Moves between objects:
binu ψ vezo
binu ε gepe
binu δ dumi
binu κ firo
binu ζ zata
rime ψ pofo
rime ε vuna
rime δ zata
rime κ puva
feno ψ selu
feno ε lama
feno δ bipo
feno κ luru
feno ζ rusu
bemo ψ sopa
bemo ε sesu
bemo δ dide
bemo ζ reke
kuba ψ dide
kuba ε daro
kuba δ bote
kuba ζ vuso
dapa ψ gepe
dapa ε kabe
dapa δ tisi
dapa κ vone
dapa ζ zivu
viga ψ sodo
viga ε dide
viga δ ruve
viga ζ muvu
nuzu ψ furu
nuzu ε tiro
nuzu δ tuza
nuzu κ lodi
nuzu ζ bifu
luru ψ ruda
luru ε soda
luru δ laku
luru κ sodo
luru ζ feno
zede ψ dalo
zede ε tugo
zede δ zuno
zede ζ furu
lama ψ sere
lama ε feno
lama δ gito
lama κ soda
lama ζ biko
geki ψ vomo
geki ε sodo
geki δ zede
geki ζ soda
fire ψ zivu
fire ε dite
fire δ rere
fire κ seme
furu ψ mego
furu ε laku
furu δ vime
furu κ zede
furu ζ gito
labo ψ tune
labo ε sufo
labo δ feno
labo κ fise
labo ζ mate
bugo ψ pevu
bugo ε lase
bugo δ vima
bugo κ vuso
bugo ζ zala
nugo ψ rere
nugo ε sine
nugo δ memu
nugo κ gani
daro ψ viga
daro ε kuba
daro δ dani
daro ζ vabi
rive ψ sese
rive ε vime
rive δ fise
rive κ relu
rive ζ kipu
fise ψ bame
fise ε teda
fise δ luru
fise κ zopu
fise ζ labo
dure ψ lugu
dure ε pofo
dure δ pata
dure κ bifu
pevu ψ lama
pevu ε fibu
pevu δ bifu
pevu κ bogi
pevu ζ memu
puva ψ gami
puva ε vima
puva δ binu
puva κ vade
puva ζ rime
tuza ψ vime
tuza ε pati
tuza δ reke
tuza κ benu
tuza ζ tuto
zala ψ memu
zala ε zuge
zala δ vuna
zala κ bugo
base ψ vuso
base ε ruda
base δ mego
base κ vomo
base ζ sere
mego ψ rilu
mego ε vefu
mego δ vone
mego κ dalo
mego ζ sima
bogi ψ soda
bogi ε muvu
bogi δ nuzu
bogi κ dide
bogi ζ pevu
dubo ψ bemo
dubo ε zudo
dubo δ kuba
dubo ζ gitu
vabi ψ muvu
vabi ε vuso
vabi δ vade
vabi κ daro
vabi ζ lase
sopa ψ keno
sopa ε zopu
sopa δ geki
sopa ζ teda
tisi ψ sele
tisi ε tune
tisi δ sere
tisi κ doke
tisi ζ nito
rere ψ nito
rere ε mate
rere δ biko
rere κ sufo
sese ψ firo
sese ε vone
sese δ bame
sese κ podi
sese ζ kabe
ruve ψ tugo
ruve ε lodi
ruve δ tavu
ruve ζ tiro
zata ψ gupa
zata ε kisu
zata δ kezu
zata κ binu
vuli ψ dani
vuli ε dalo
vuli δ podi
vuli ζ vefu
folu ψ nugo
folu ε kezu
folu δ zala
folu κ sele
dide ψ geki
dide ε viga
dide δ lodi
dide ζ bogi
vumo ψ kezu
vumo ε nito
vumo δ dazi
vumo κ tune
dazi ψ zuge
dazi ε piti
dazi δ bare
dazi κ selu
dite ψ zonu
dite ε fire
dite δ mate
dite κ kipu
fibu ψ feno
fibu ε pevu
fibu δ gami
fibu κ muvu
fibu ζ musa
zopu ψ vuki
zopu ε sopa
zopu δ sodo
zopu ζ fise
selu ψ lase
selu ε sere
selu δ bovu
selu κ ruda
selu ζ dazi
rilu ψ nuzu
rilu ε vade
rilu δ lamo
rilu κ bote
rilu ζ vima
piti ψ zala
piti ε dazi
piti δ fuso
piti κ sere
kabe ψ binu
kabe ε dapa
kabe δ tune
kabe κ sese
kabe ζ zonu
rusu ψ dazi
rusu ε biko
rusu δ luka
rusu κ feno
keno ψ dubo
keno ε vuki
keno δ vomo
keno ζ doke
lotu ψ daro
lotu ε vomo
lotu δ vuli
lotu ζ ruda
tugo ψ vuli
tugo ε zede
tugo δ relu
tugo ζ laku
lase ψ fibu
lase ε bugo
lase δ puva
lase κ vabi
lase ζ zuge
gupa ψ dite
gupa ε pata
gupa δ sine
gupa κ vezo
relu ψ podi
relu ε zuno
relu δ zopu
relu ζ rive
sele ψ gani
sele ε dumi
sele δ bugo
sele κ gitu
sele ζ folu
zudo ψ sesu
zudo ε dubo
zudo δ daro
zudo ζ ninu
ninu ψ dotu
ninu ε gitu
ninu δ vabi
ninu κ zudo
ninu ζ dumi
sima ψ vima
sima ε bovu
sima δ dapa
sima κ mego
sima ζ fuso
tune ψ dumi
tune ε tisi
tune δ selu
tune κ bame
tune ζ vumo
mate ψ vumo
mate ε rere
mate δ rusu
mate κ labo
vime ψ vone
vime ε rive
vime δ teda
vime κ zuno
vime ζ seme
sesu ψ zopu
sesu ε bemo
sesu δ viga
sesu ζ dotu
ruda ψ vabi
ruda ε base
ruda δ vefu
ruda κ lotu
ruda ζ selu
zuge ψ musa
zuge ε zala
zuge δ rime
zuge κ lase
vuna ψ dure
vuna ε rime
vuna δ kisu
vuna κ vima
zivu ψ kisu
zivu ε zonu
zivu δ nito
zivu κ dapa
dipo ψ benu
dipo ε pigi
dipo δ dubo
dipo ζ lamo
nepe ψ dipo
nepe ε podi
nepe δ keno
nepe ζ vone
biko ψ piti
biko ε rusu
biko δ lugu
biko κ lama
firo ψ pati
firo ε lamo
firo δ ninu
firo κ pigi
firo ζ binu
bare ψ rime
bare ε fuso
bare δ zonu
bare κ bovu
vuso ψ bogi
vuso ε vabi
vuso δ rilu
vuso κ kuba
vuso ζ bugo
nito ψ folu
nito ε vumo
nito δ piti
nito κ tisi
dumi ψ zoke
dumi ε sele
dumi δ lase
dumi κ ninu
dumi ζ kezu
bote ψ lodi
bote ε dani
bote δ dipo
bote ζ rilu
soda ψ base
soda ε luru
soda δ furu
soda κ geki
soda ζ lama
gepe ψ tuto
gepe ε binu
gepe δ sele
gepe κ lamo
gepe ζ kisu
musa ψ rusu
musa ε memu
musa δ pofo
musa κ fibu
gani ψ sufo
gani ε zoke
gani δ pevu
gani κ reke
gani ζ nugo
bovu ψ puva
bovu ε sima
bovu δ kabe
bovu κ vefu
bovu ζ bare
pigi ψ tavu
pigi ε dipo
pigi δ zudo
pigi ζ firo
bipo ψ bovu
bipo ε gito
bipo δ kipu
bipo κ laku
bipo ζ luka
memu ψ biko
memu ε musa
memu δ dure
memu κ pevu
tiro ψ laku
tiro ε nuzu
tiro δ pati
tiro κ ruve
tiro ζ gami
laku ψ vefu
laku ε furu
laku δ rive
laku κ tugo
laku ζ bipo
pofo ψ luka
pofo ε dure
pofo δ gupa
pofo κ gami
pata ψ fire
pata ε gupa
pata δ nugo
pata κ tuto
lodi ψ zede
lodi ε ruve
lodi δ benu
lodi ζ nuzu
gami ψ bipo
gami ε bifu
gami δ vezo
gami κ tiro
gami ζ pofo
benu ψ zuno
benu ε tavu
benu δ bemo
benu ζ tuza
tavu ψ relu
tavu ε benu
tavu δ sesu
tavu ζ pati
pati ψ rive
pati ε tuza
pati δ dotu
pati κ tavu
pati ζ vezo
reke ψ teda
reke ε dotu
reke δ bogi
reke κ bemo
reke ζ gani
dani ψ ruve
dani ε bote
dani δ pigi
dani ζ vade
vuki ψ zudo
vuki ε keno
vuki δ lotu
vuki ζ bame
lugu ψ fuso
lugu ε luka
lugu δ fire
lugu κ gito
kipu ψ kabe
kipu ε seme
kipu δ labo
kipu κ rive
kipu ζ dite
vefu ψ vade
vefu ε mego
vefu δ sese
vefu κ vuli
vefu ζ bovu
gito ψ sima
gito ε bipo
gito δ seme
gito κ furu
gito ζ lugu
gitu ψ reke
gitu ε ninu
gitu δ vuso
gitu κ dubo
gitu ζ sele
zoke ψ labo
zoke ε gani
zoke δ fibu
zoke κ dotu
zoke ζ sine
vade ψ tiro
vade ε rilu
vade δ firo
vade κ dani
vade ζ puva
lamo ψ tuza
lamo ε firo
lamo δ gitu
lamo κ dipo
lamo ζ gepe
podi ψ pigi
podi ε nepe
podi δ vuki
podi ζ sese
vima ψ bifu
vima ε puva
vima δ gepe
vima κ rilu
vima ζ vuna
teda ψ doke
teda ε fise
teda δ soda
teda κ sopa
teda ζ sufo
zonu ψ zata
zonu ε zivu
zonu δ vumo
zonu κ kabe
tuto ψ seme
tuto ε vezo
tuto δ gani
tuto κ tuza
tuto ζ pata
dalo ψ bote
dalo ε vuli
dalo δ nepe
dalo ζ mego
seme ψ dapa
seme ε kipu
seme δ sufo
seme κ vime
seme ζ fire
vone ψ lamo
vone ε sese
vone δ doke
vone κ nepe
vone ζ dapa
bame ψ ninu
bame ε doke
bame δ ruda
bame κ vuki
bame ζ tune
bifu ψ gito
bifu ε gami
bifu δ tuto
bifu κ nuzu
bifu ζ dure
fuso ψ vuna
fuso ε bare
fuso δ zivu
fuso κ sima
dotu ψ fise
dotu ε reke
dotu δ muvu
dotu κ sesu
dotu ζ zoke
muvu ψ luru
muvu ε bogi
muvu δ tiro
muvu κ viga
muvu ζ fibu
vomo ψ kuba
vomo ε lotu
vomo δ dalo
vomo ζ base
vezo ψ kipu
vezo ε tuto
vezo δ zoke
vezo κ pati
vezo ζ gupa
zuno ψ nepe
zuno ε relu
zuno δ sopa
zuno ζ vime
kisu ψ pata
kisu ε zata
kisu δ folu
kisu κ gepe
doke ψ gitu
doke ε bame
doke δ base
doke κ keno
doke ζ tisi
sine ψ mate
sine ε nugo
sine δ musa
sine κ zoke
sere ψ bugo
sere ε selu
sere δ sima
sere κ base
sere ζ piti
sufo ψ tisi
sufo ε labo
sufo δ lama
sufo κ teda
sufo ζ rere
kezu ψ sine
kezu ε folu
kezu δ zuge
kezu κ dumi
sodo ψ lotu
sodo ε geki
sodo δ tugo
sodo ζ luru
luka ψ bare
luka ε lugu
luka δ dite
luka κ bipo

The rows follow the links: the fewer symbols apart two objects are, the more alike their rows tend to be.

Each row is also shifted at random along 3 hidden directions that mean nothing.

Name the object of each row.
-25 31 -28 -57 -5 0 -22 12 42 -21 4 -19 35 -10 -26 -16 -6 4 26 34 28 -39 -33 -28 -6 -39; object bame
3 6 44 3 -14 37 -48 41 6 45 -21 -44 -5 -70 -27 -1 18 20 1 -37 7 -89 -34 -43 -48 -3; object sine
-17 -43 50 -3 -15 -84 23 16 -25 -1 -38 107 -25 -5 -16 40 -10 29 35 -25 -3 11 -49 37 -19 -25; object bemo
-31 38 -5 -44 -13 27 15 -3 56 -24 29 -47 8 33 -11 -34 -18 -2 28 43 -6 -7 -12 -38 -12 -10; object ruda
34 -1 5 39 10 -41 35 -3 -21 -49 4 -5 -16 16 25 5 7 5 -20 10 -3 55 34 -37 25 45; object gito
13 62 -17 -11 39 1 -31 -19 50 22 15 -11 -6 -41 -54 -12 25 -23 -21 29 6 -49 -67 -80 11 36; object zonu
-5 -18 8 47 32 82 74 -82 -24 -34 10 -94 8 -13 40 -25 24 -50 -11 -21 -11 11 -8 -27 -24 51; object bifu
-1 2 -41 9 -37 -15 31 -2 1 -18 -19 37 12 16 42 19 -12 32 -16 21 -55 76 84 32 -24 -75; object mego
-6 44 -10 14 -18 59 -4 -6 -20 31 19 -65 19 14 -42 -18 -16 -38 -46 5 -8 -5 4 -30 23 18; object puva
10 7 -48 29 -10 9 -65 -3 -52 35 -31 18 -4 -44 2 43 10 -11 -32 -36 -27 -9 27 24 14 -3; object kisu
-7 -8 40 19 0 -2 -41 34 -42 26 -38 23 -16 -67 32 41 27 25 17 -46 -9 -36 4 9 -30 -29; object nugo
33 -1 30 -6 11 15 -44 41 36 22 31 -57 -22 1 5 -34 26 6 9 -14 13 -29 -4 -57 12 60; object rusu
4 -40 -56 -14 -77 -33 -25 21 -41 38 -59 45 -15 -48 -33 16 -42 26 -41 -15 -16 -6 12 45 -62 -41; object dipo
2 -14 15 7 -39 13 23 0 19 47 -43 -15 25 -47 -57 -27 -16 26 -36 -18 19 -64 -65 -7 -84 -25; object tavu
44 -38 -18 -9 -29 -102 13 24 -3 -7 -39 92 -13 -16 -9 3 -11 43 -21 -4 13 28 -4 17 -28 -7; object zuno
10 5 35 29 32 7 45 -52 45 -19 17 -38 55 25 -32 4 -4 -8 -17 31 37 -48 -62 4 12 -20; object pati
-3 15 28 54 -51 3 12 37 -85 -3 -80 -20 13 -109 2 42 14 24 -40 -34 -19 -35 -3 -47 -68 -51; object tuto
53 -21 -2 44 20 -25 -6 -1 -8 5 19 16 -21 1 45 9 30 15 -25 -9 -7 59 63 0 23 40; object lugu
30 2 23 -17 -8 -18 -13 56 15 -10 -1 -3 52 5 30 -13 -1 60 -3 4 48 -23 44 20 -4 -49; object fise
-17 -72 29 -19 50 105 22 -56 51 51 7 -8 30 19 83 -38 29 -4 21 -5 27 5 32 122 -6 -64; object sesu
-18 -22 -28 -36 -4 -32 18 -2 -4 -11 0 81 -49 23 25 -4 -12 -1 44 2 -33 67 13 26 -28 -2; object vomo
28 34 41 10 33 -31 4 5 14 -8 19 37 46 31 8 -6 38 -1 -32 41 63 27 -16 -8 81 -6; object kipu
2 36 9 17 10 -7 -44 -16 16 49 37 10 -18 53 -55 13 2 -23 -16 0 -28 1 -20 -10 57 42; object rime
-12 5 56 15 12 10 9 16 29 19 6 22 58 15 21 17 -1 37 19 5 20 -31 16 59 6 -87; object dotu
-30 28 -2 -34 66 -47 4 -8 -21 -65 8 44 -12 -1 21 36 31 -50 29 35 14 46 -55 -19 58 11; object tisi
-27 7 -50 -28 -34 4 12 23 -7 -58 -5 -41 -15 -15 9 0 -28 10 33 10 -33 -3 27 -35 -65 -6; object base
-27 -53 -45 -46 -24 3 -21 -31 -20 -16 -21 -25 -40 -18 -37 -9 -36 -37 31 -21 37 -56 -64 6 -32 51; object dubo
-30 -14 -28 -62 -8 56 12 -7 58 40 12 -11 -19 19 4 -52 -3 13 20 14 -12 37 7 16 -44 -10; object lotu
46 -15 -34 2 35 59 20 -63 61 -26 23 -96 62 7 34 -70 19 -14 -28 34 71 -34 22 13 -11 -13; object rive
-1 9 55 10 -21 -93 10 78 -56 -46 -6 89 -19 29 43 41 13 47 23 -9 -17 81 56 6 46 -14; object lama
-14 31 -56 -11 21 6 3 -23 -24 -46 -29 -7 2 -48 9 16 14 -42 -12 23 11 19 -25 -52 0 0; object dapa
-31 19 65 6 38 79 41 -8 7 0 29 -94 17 17 -3 -30 10 -33 14 -16 8 -35 -38 -48 10 45; object fibu
14 -59 -11 -23 -41 -23 17 37 -17 -20 -19 29 -31 -6 34 -17 -8 46 16 -23 -10 41 43 27 -47 7; object geki
-22 -38 52 37 12 -27 61 -3 -21 -36 2 53 9 53 53 39 -16 20 43 -14 -47 38 57 67 11 -48; object bogi
18 -55 -7 -25 21 -72 5 -7 8 -50 -10 48 -33 4 -6 -5 9 -3 29 -8 43 6 -52 6 -3 50; object sopa

In each set, the symbols that take the first to the second take the third to the fourth, perhaps in another order. Give the fourth.
Answer with the object's name.
42 4 -1 -1 15 -23 21 -10 49 -28 -2 -26 49 26 -14 -21 -12 25 -35 38 44 -21 -6 3 6 -7
to 15 49 15 1 77 -43 -28 -40 48 46 43 90 -3 31 -13 23 48 -35 -2 41 3 39 -39 11 92 -14
as -5 -13 -61 -27 -60 -25 23 13 -4 -2 -29 54 -36 -28 -24 1 -21 29 -11 1 -51 46 16 4 -65 -13
to vima

11 -61 -9 22 21 24 53 -74 14 1 -21 11 3 -17 29 -15 10 -20 -15 -13 5 16 -21 59 -24 1
to 46 -50 -23 -22 31 37 20 -56 68 16 0 -38 16 9 14 -79 24 -2 -30 23 72 -8 -13 15 -17 22
as 19 -16 40 -7 22 12 22 6 51 -17 45 0 41 95 74 -28 3 46 28 38 15 55 99 68 43 -41
to base

-12 18 10 -23 44 5 -65 -11 11 36 36 2 -1 25 -27 10 17 -48 18 -7 30 -48 -46 -11 67 41
to -6 -41 37 16 135 14 -5 -99 23 -24 37 3 -22 19 59 14 54 -60 61 -15 25 -6 -55 29 69 64
as -16 75 9 1 -49 8 -6 51 -6 26 -9 9 12 -7 -20 4 6 23 -44 31 -31 44 27 -50 -5 -43
to vima

-10 35 20 18 -32 21 -77 67 -34 79 12 17 -20 -4 -15 16 6 28 5 -28 -47 -17 55 14 13 -22
to -13 22 -24 4 -43 -49 -27 29 -92 -7 -50 36 3 -36 -30 66 -27 -24 -36 -10 -6 -7 -8 -10 26 -19
as -17 -23 -40 -8 -27 37 17 -23 -31 -48 13 -47 5 44 27 20 -43 -23 34 -8 -11 -1 45 32 8 14
to pigi

3 -58 10 23 25 -11 54 -77 4 -12 -27 43 -5 -9 15 -3 -2 -13 4 -4 7 24 -30 45 -13 -5
to 28 -87 -20 -30 67 23 24 -67 25 -51 6 3 -20 23 68 -54 18 -31 34 7 68 23 -12 60 14 37
as -6 8 -34 -37 14 -39 5 -34 60 22 0 62 0 15 -52 -23 -1 -2 -4 41 18 9 -80 0 2 -19
to zudo

-15 -62 39 -2 32 -47 25 -24 -11 -36 -19 81 -18 9 -10 12 -13 -3 47 -17 10 -2 -63 45 -5 8
to -26 -35 -43 -40 -24 16 18 -12 3 -16 -5 9 -37 -14 34 -20 -5 7 21 0 -25 41 23 26 -55 -3
as 5 -29 -7 56 31 74 15 -51 -6 38 12 -61 -11 -23 70 -7 41 -14 -1 -46 -51 17 64 30 -18 8
to zivu

42 -8 -37 11 -37 -58 5 24 -12 -62 -50 4 21 -42 5 12 -17 48 -22 6 21 -8 40 -14 -46 -42
to -21 -52 -62 -50 -2 80 18 -52 13 -3 0 -25 -29 -12 68 -46 2 -3 25 -6 -25 48 65 52 -59 -16
as 27 12 20 -10 -17 11 -74 76 8 31 -22 -46 -7 -67 -4 -15 35 49 -10 -28 30 -72 6 -45 -35 8
to bovu

-20 -48 -21 -29 10 -63 -13 -34 -19 -20 5 60 -35 28 -54 18 -34 -43 40 -13 28 -21 -91 22 21 51
to -10 -27 25 -22 -39 63 1 26 11 64 -40 -16 22 -46 7 -33 1 34 5 -36 19 -54 -5 33 -69 -54
as 5 30 55 0 -36 6 -9 110 -30 15 -5 -7 19 6 18 -11 12 48 -7 4 11 14 51 -25 3 -10
to sere

-14 62 -8 -20 41 22 -7 -12 18 18 8 13 37 -2 -1 -10 27 -29 -21 55 24 26 -25 -8 47 -38
to -21 27 7 -26 -44 -23 -38 62 -5 28 -2 35 36 21 -45 27 -38 22 5 7 16 -37 24 45 25 -76
as 16 -35 6 -1 42 -29 53 -42 22 -99 45 -30 -7 75 38 -14 -6 -31 44 22 16 28 4 2 39 70
to dalo

4 39 -4 29 -35 21 -57 43 -20 78 6 1 -10 10 -28 22 -12 9 -46 -17 -45 -10 41 5 8 -2
to 27 17 40 47 64 20 -25 -30 41 46 22 -15 15 -12 -21 7 36 -22 -8 -3 2 -39 -54 -12 15 17
as -4 -5 -51 -13 -31 72 -80 13 -47 26 -42 -77 -26 -84 5 10 18 -23 3 -53 -2 -92 16 -17 -53 35
to memu

17 20 0 10 41 0 -61 -21 16 55 28 12 7 20 -27 9 10 -29 -25 3 10 -20 -20 19 74 16
to 14 30 40 -32 -5 7 -26 57 -3 -10 -16 -44 21 -35 -6 -32 31 17 -10 5 62 -62 -34 -65 0 14
as 41 -3 -6 15 1 25 33 -34 52 -29 32 -77 33 49 8 -48 -9 3 -28 33 23 6 32 -10 12 10
to pigi

6 -18 8 43 21 -50 71 -60 3 -58 21 3 4 34 -15 32 -32 -18 12 -1 -25 11 -28 -1 4 27
to -8 33 8 22 -35 -62 -1 9 12 11 19 43 12 78 -76 38 -57 5 -13 29 -23 -8 -7 14 40 -17
as -21 30 77 7 13 13 4 53 -23 23 -6 3 38 -20 2 21 35 1 12 -14 19 -31 -20 -3 19 -36
to sele

-7 -29 14 14 20 64 -32 -11 -27 14 -29 -67 -17 -73 43 -1 37 -6 15 -59 -5 -55 14 -9 -56 6
to 36 7 54 2 31 -17 -71 53 18 34 9 46 3 -6 40 2 51 40 5 -7 25 -1 39 23 48 -17
as -3 30 0 5 -13 -41 -15 8 13 10 8 44 46 47 -58 30 -49 -2 -34 37 18 -19 -6 29 52 -52
to tuza

10 31 -35 2 30 -72 -37 -9 5 -1 -17 57 -39 -46 -29 40 30 -14 -9 3 -30 8 -43 -53 6 16
to -11 11 -22 -5 56 -17 -23 -30 6 -28 33 0 -74 4 15 15 24 -36 46 -6 -37 18 -27 -54 16 72
as 13 -42 -45 -28 20 25 24 -31 9 -99 -4 -104 20 -37 28 -37 -2 -3 24 4 75 -66 -16 -33 -38 53
to furu

51 -14 -5 29 -8 -19 -11 18 -17 2 -5 -26 -37 -35 25 -10 18 12 -32 -25 -28 19 44 -32 -21 42
to 29 -9 -24 10 8 -57 58 -23 12 -83 11 -56 -11 24 -21 -8 -42 -18 1 14 20 -6 -40 -65 -10 80
as -25 -3 42 20 -15 52 30 11 -63 -11 -11 -46 -2 -32 39 9 7 3 21 -31 -19 6 30 -24 -27 11
to dide

1 -24 -50 -15 -64 -80 -9 -1 -31 -9 -42 56 -26 -25 -81 42 -52 -8 -20 -10 4 -32 -66 -10 -17 23
to 44 -14 -21 -17 -9 -28 9 -10 46 6 -22 -9 4 -34 -65 -50 -13 9 -38 6 61 -40 -77 -52 -38 46
as 30 -46 -17 7 -45 -60 41 18 -20 -9 -31 55 -19 14 22 -4 -7 45 -20 -18 -14 60 54 34 -29 1
to dani

-12 -45 34 14 -18 -53 45 10 -17 -7 -8 63 -42 18 -1 20 -31 18 36 -39 -31 22 -19 32 -27 2
to -18 30 72 25 -51 -26 26 52 17 -2 0 -29 10 22 -53 12 -40 34 23 -7 -31 -64 -34 -48 -40 -7
as 35 -20 5 3 -52 -14 18 33 30 43 -8 25 -5 8 -16 -55 -14 69 -42 10 5 36 29 1 -47 -4
to furu

-20 49 10 -33 -45 -23 6 57 27 -6 5 41 14 31 -18 10 -38 49 24 33 -32 21 37 -7 -14 -65
to -12 57 30 -7 -7 -29 -52 61 17 53 23 41 -37 2 -24 21 21 20 24 1 -46 4 2 -54 8 -6
as -27 -42 -55 -60 22 -8 2 -36 7 -30 -11 53 -13 -14 33 -12 10 -7 27 11 10 32 -8 44 -27 -15
to tisi

